Each row has a name. Each question is about the rows just above it.

<48>: [ 87 108 157 116 106]
<67>: [108  79 146 118  66]
<100>: [108  79 146 118 103]
<65>: [153  83 104 108 112]
<122>: [124 163 171 133  90]
<45>: [153  83 104 108  97]
<117>: [128 102 169 128  86]
<65> in full: | [153  83 104 108 112]
<48> in full: | [ 87 108 157 116 106]
<100> in full: | [108  79 146 118 103]
<45> in full: | [153  83 104 108  97]

<75>: [141 157 137 121 155 132 107 124 118 143 107 129 144 149 152 120 157 133
 122 155 170 117 157 137 166 126  93 114 139 137 174 149 121 115 150 125
 113 102 137  77 110 152 125 163 134 143 151 155 130]
<13>: [149 128 115 161 175 133  93 135 139 137  93 105 112 149 161 126 117 137
  97 119 138 139 150 126 150 127 128 132 120 112 158 144 136 136 145 123
  92 108 126  76 158 146 155 146 127 132 122 188 159]
<81>: [140 101 103 172 160 124  98 141 148 130 100  94  99 137 152 133 103 140
  94  94 103 152 129 116 123 131 157 141 107  99 132 128 139 148 135 121
 100 128 110 104 180 125 159 119 119 121 106 181 163]
<42>: [120  82  97 163 128 110 111 141 149 121 123  94  96 123 137 138 108 138
 104  88  82 153 106 114  99 131 172 143  99 101 106 112 135 154 124 112
 128 153  99 142 178 106 144  96 115 114  99 148 151]
<13> in full: | [149 128 115 161 175 133  93 135 139 137  93 105 112 149 161 126 117 137
  97 119 138 139 150 126 150 127 128 132 120 112 158 144 136 136 145 123
  92 108 126  76 158 146 155 146 127 132 122 188 159]
<75> in full: | [141 157 137 121 155 132 107 124 118 143 107 129 144 149 152 120 157 133
 122 155 170 117 157 137 166 126  93 114 139 137 174 149 121 115 150 125
 113 102 137  77 110 152 125 163 134 143 151 155 130]
<42> in full: | [120  82  97 163 128 110 111 141 149 121 123  94  96 123 137 138 108 138
 104  88  82 153 106 114  99 131 172 143  99 101 106 112 135 154 124 112
 128 153  99 142 178 106 144  96 115 114  99 148 151]
<81> in full: | [140 101 103 172 160 124  98 141 148 130 100  94  99 137 152 133 103 140
  94  94 103 152 129 116 123 131 157 141 107  99 132 128 139 148 135 121
 100 128 110 104 180 125 159 119 119 121 106 181 163]

<71>: [157 128 179 112 128 111]
<93>: [ 94 127 132  95 128 119]
<95>: [137 128 135 129 129 188]
<14>: [ 73 127  93 138 128  87]
<98>: [ 96 128 160 137 128 155]
<149>: [100 128 142 130 128  96]
<149> in full: | [100 128 142 130 128  96]

<41>: [161 132 152 121]
<113>: [134 114 178 164]
<96>: [118 144  75  91]
<34>: [151 141 121 164]
<12>: [140 114 141 113]
<197>: [151 141 121 102]
<40>: [161 131 158 125]
<195>: [125 145  80  91]
<9>: [118 140  75  98]
<35>: [151 141  83  91]
<197> in full: | [151 141 121 102]
<96> in full: | [118 144  75  91]

<127>: [133 109 115 142 144 115]
<54>: [ 98 189 129 158 112 144]
<121>: [123 159 114 184 148 140]
<127> in full: | [133 109 115 142 144 115]
<121> in full: | [123 159 114 184 148 140]
<54> in full: | [ 98 189 129 158 112 144]

<27>: [129 138 127 128 127 139 139 129 139 128 139 139 128 128 127 124 127 128
 129 128 128 138 139 129 139 139 138 128]
<43>: [134 124 132 138 122 136 131 127 141 129 139 144 132 140 145 129 119 129
 137 140 140 137 143 124 128 143 139 140]
<83>: [140 138 137 129 137 130 137 126 123 136 128 132 129 126 140 127 136 143
 140 129 125 126 141 125 139 137 124 130]
<8>: [138 140 140 128 140 129 138 132 126 138 128 125 127 128 128 130 140 129
 137 128 127 139 127 132 139 137 127 128]
<73>: [135 133 119 129 120 128 128 127 134 135 129 124 144 137 137 128 115 134
 149 141 125 134 136 124 128 140 122 143]
<126>: [140 138 138 126 138 125 142 130 147 143 127 150 128 130 140 128 138 134
 141 128 133 130 127 132 138 143 134 127]
<50>: [127 139 129 140 140 129 126 126 125 137 139 123 138 127 144 128 129 130
 137 139 137 138 139 133 128 137 126 139]
<206>: [124 142 133 138 143 128 128 128 132 141 138 132 135 129 130 129 147 134
 132 137 131 131 134 132 138 138 132 126]
<138>: [129 138 127 127 127 127 140 131 142 141 128 143 139 140 131 125 127 126
 141 139 130 139 128 129 138 141 130 138]
<203>: [130 137 135 139 136 139 128 128 126 127 139 127 130 128 119 129 123 141
 132 140 127 126 141 121 128 139 126 129]
<207>: [129 138 127 127 138 127 129 125 131 140 128 132 139 129 124 128 127 127
 141 139 141 128 139 123 128 141 130 128]
<102>: [129 138 127 127 138 127 140 126 131 141 128 144 129 129 181 129 126 137
 141 128 130 139 139 131 138 141 130 128]
<73> in full: | [135 133 119 129 120 128 128 127 134 135 129 124 144 137 137 128 115 134
 149 141 125 134 136 124 128 140 122 143]
<206> in full: | [124 142 133 138 143 128 128 128 132 141 138 132 135 129 130 129 147 134
 132 137 131 131 134 132 138 138 132 126]
<50> in full: | [127 139 129 140 140 129 126 126 125 137 139 123 138 127 144 128 129 130
 137 139 137 138 139 133 128 137 126 139]

<155>: [121 121 112 143 110 117 116 124 121 138 119 132 131 145 125 120 140 119
 121 130 119 150 115 150 118 117 122 117 146 147 153]
<20>: [122 149 118 117 117 115 142 124 136 123 148 132 140 108 108 145 110 119
 111 144 139 108 118 147 111 140 118 136 112 109 111]
<97>: [116 127 113 152 111 109 121 119 129 134 128 133 123 132 119 129 125 120
 112 130 113 150 108 159 113 125 123 118 143 145 150]
<130>: [122 120 124 124 127 125 122 123 121 128 120 131 125 130 123 120 130 122
 131 123 128 125 127 119 121 120 123 129 123 123 126]
<56>: [122 149 116 115 113 115 139 120 134 124 147 131 142 111 108 144 113 118
 108 146 139 109 113 150 108 137 116 133 115 110 113]
<157>: [112 142 125 124 130 110 150 123 139 109 148 144 133 100  97 143 102 121
 119 138 142 105 126 140 109 139 109 151  98  99 107]
<161>: [106 137 113 122 117 102 144 122 132 115 143 142 131 106 102 136 108 115
 118 139 133 115 121 145 107 134 111 142 112 112 111]
<196>: [ 82  92 109 133 124  80 162 173 109 126 130 143  84  95 131 107 100 110
 143 112 135 125 130 102 109  97 104 135 111 115 134]
<28>: [145 138 116 118 108 134 106 119 121 160 128  92 117 122 139 137 119 117
 104 117 105 119 106 126 119 143 157  93 136 131 122]
<90>: [ 82 149 118 117 117 115 142 124 136 123 148 132 140 108 108 145 110 119
 111 144 139 108 118 147 111 149 118 136 112 109 111]
<174>: [112 103 117 118 128 119 113 116 106 123 102 142 125 133 100 103 133 108
 136 110 135 114 128 102 102 103 105 133 101 104 125]
<168>: [112 100 120 121 131 121 113 118 106 124 101 144 124 138 105 102 138 112
 141 110 135 120 131 102 107 102 106 135 107 111 130]
<196> in full: | [ 82  92 109 133 124  80 162 173 109 126 130 143  84  95 131 107 100 110
 143 112 135 125 130 102 109  97 104 135 111 115 134]
<130> in full: | [122 120 124 124 127 125 122 123 121 128 120 131 125 130 123 120 130 122
 131 123 128 125 127 119 121 120 123 129 123 123 126]
<28> in full: | [145 138 116 118 108 134 106 119 121 160 128  92 117 122 139 137 119 117
 104 117 105 119 106 126 119 143 157  93 136 131 122]
<168> in full: | [112 100 120 121 131 121 113 118 106 124 101 144 124 138 105 102 138 112
 141 110 135 120 131 102 107 102 106 135 107 111 130]

<116>: [150 115 140 123 127 133 167 146 131 100]
<103>: [ 90 119 152 115 132 152 159 156 140 108]
<186>: [106 157 113 155 126 116 106 112 137 133]
<101>: [ 77 139 127 125 124 133  99 111 106 169]
<128>: [106 146 128 138 135 130 132 132 162 100]
<104>: [129 137 145 146 122 146 135 137 107 153]
<124>: [173 100 109  92 138 110 117 104 163 126]
<70>: [ 84 158 168 171 134 172 170 178 144 124]
<87>: [119 118 103 107 139 100 102 104 156 150]
<101> in full: | [ 77 139 127 125 124 133  99 111 106 169]
<124> in full: | [173 100 109  92 138 110 117 104 163 126]
<87> in full: | [119 118 103 107 139 100 102 104 156 150]

<51>: [ 67 170 112 123]
<25>: [124 137  91  81]
<68>: [150 157 137 155]
<19>: [ 77 105 154 149]
<68> in full: | [150 157 137 155]
<19> in full: | [ 77 105 154 149]

<29>: [132 134 122 112 139 146 123 159 113 132 133 113 132 145 127 133 101 117
 138 138 128 111 135 122 120 116 122 148]
<99>: [141 154 107  76  90 115 134 116 111 145 107 123 111 164 143 109 114 128
 110 116 111 119 102  92 110 118 141 131]
<46>: [123 127 108 133 169 162 151 154 120 131 135 146 149 100  98 103 123 105
 128 132 165 112 150 145 111 120 139 109]
<165>: [141 154 107  76  90 115 134 116 111 145 107 123 111 164 140 109 114 128
 110 116 111 119 102  92 110 118 141 131]
<21>: [135 113 158 136 150 137 148 140 105 122 108 160 136 133 115 101 128 116
 131 135 157 120 149 150 106 157 131 130]
<108>: [108 137  97 115 140 144 134 132 134 119 151 116 148 108 113 126 119 115
 124 129 134 101 126 117 132 106 136 115]
<10>: [118 113 145 128 132 117 155 111 145  83 137 133 134 115  86  96 138 113
 153 160 143 115 138 144 123 130 151 140]
<29> in full: | [132 134 122 112 139 146 123 159 113 132 133 113 132 145 127 133 101 117
 138 138 128 111 135 122 120 116 122 148]
<165> in full: | [141 154 107  76  90 115 134 116 111 145 107 123 111 164 140 109 114 128
 110 116 111 119 102  92 110 118 141 131]
<46> in full: | [123 127 108 133 169 162 151 154 120 131 135 146 149 100  98 103 123 105
 128 132 165 112 150 145 111 120 139 109]
<108> in full: | [108 137  97 115 140 144 134 132 134 119 151 116 148 108 113 126 119 115
 124 129 134 101 126 117 132 106 136 115]

<129>: [131 104 126 100]
<2>: [124 104 126 100]
<60>: [123 114  73 155]
<129> in full: | [131 104 126 100]
<2> in full: | [124 104 126 100]

<125>: [119 160 149 155 127 116 143 129 141 143 129 150 122 133 140 159]
<132>: [165 188 190 181 164 151 157 149  91 161  65 155 162 161 121 131]
<5>: [125 131 143 129 116 116 124  85 152 118 143 138 147 152 137 147]
<139>: [159 125 137 124 148 167 124 131  74 146  84 118 160 144  96  89]
<18>: [106 120  98 121  91 176 126 130 142 119 126 125 120 111 111 139]
<79>: [164 126 185 124 147  91 136 100 137 120 134 120 152 178 151 118]
<125> in full: | [119 160 149 155 127 116 143 129 141 143 129 150 122 133 140 159]
<18> in full: | [106 120  98 121  91 176 126 130 142 119 126 125 120 111 111 139]
<5> in full: | [125 131 143 129 116 116 124  85 152 118 143 138 147 152 137 147]
<79> in full: | [164 126 185 124 147  91 136 100 137 120 134 120 152 178 151 118]

<49>: [135 101 137 137 120 129]
<123>: [116 155 117 113 123 128]
<120>: [135 101 137 137  95 129]
<120> in full: | [135 101 137 137  95 129]

<55>: [176 149  82 124 158 101 107 106  98]
<59>: [145 103 165 173 164 162 161 165 178]
<109>: [118 121 131  81  76 159 133 132  76]
<17>: [ 74 142 140 133 110  89 106 108 174]
<55> in full: | [176 149  82 124 158 101 107 106  98]
<109> in full: | [118 121 131  81  76 159 133 132  76]
<17> in full: | [ 74 142 140 133 110  89 106 108 174]

<47>: [189 133 179 130 131 185 182 193 131 192 194 128 189 130 119 183 184 108
 184 131 129 123 176 185 116 129 128 183 128 127 182 175 185 139 166 180
 179 184 128]
<86>: [189 133 179 130 131 185 182 193 131 192 194 128 189 130 119 183 184 108
 184 131 129 123 176 185 116 129 128 183 128 127 128 175 185 183 166 182
 123 184 123]
<107>: [189 133 179 130 131 185 127 193 131 192 194 128 189 130 119 183 184 108
 184 131 129 123 176 185 116 129 128 183 128 127 128 175 185 183 166 182
 123 184 123]
<107> in full: | [189 133 179 130 131 185 127 193 131 192 194 128 189 130 119 183 184 108
 184 131 129 123 176 185 116 129 128 183 128 127 128 175 185 183 166 182
 123 184 123]
<47> in full: | [189 133 179 130 131 185 182 193 131 192 194 128 189 130 119 183 184 108
 184 131 129 123 176 185 116 129 128 183 128 127 182 175 185 139 166 180
 179 184 128]

<135>: [154 133 142 116 117 146 119 123 138 125 143]
<137>: [121 131 151 153 109 152 113 142 134 126 150]
<136>: [155 130  95 101 130 149 161 112  93 112 149]
<22>: [132 122 124 120 182 124  97 125  60 107 193]
<137> in full: | [121 131 151 153 109 152 113 142 134 126 150]
<22> in full: | [132 122 124 120 182 124  97 125  60 107 193]

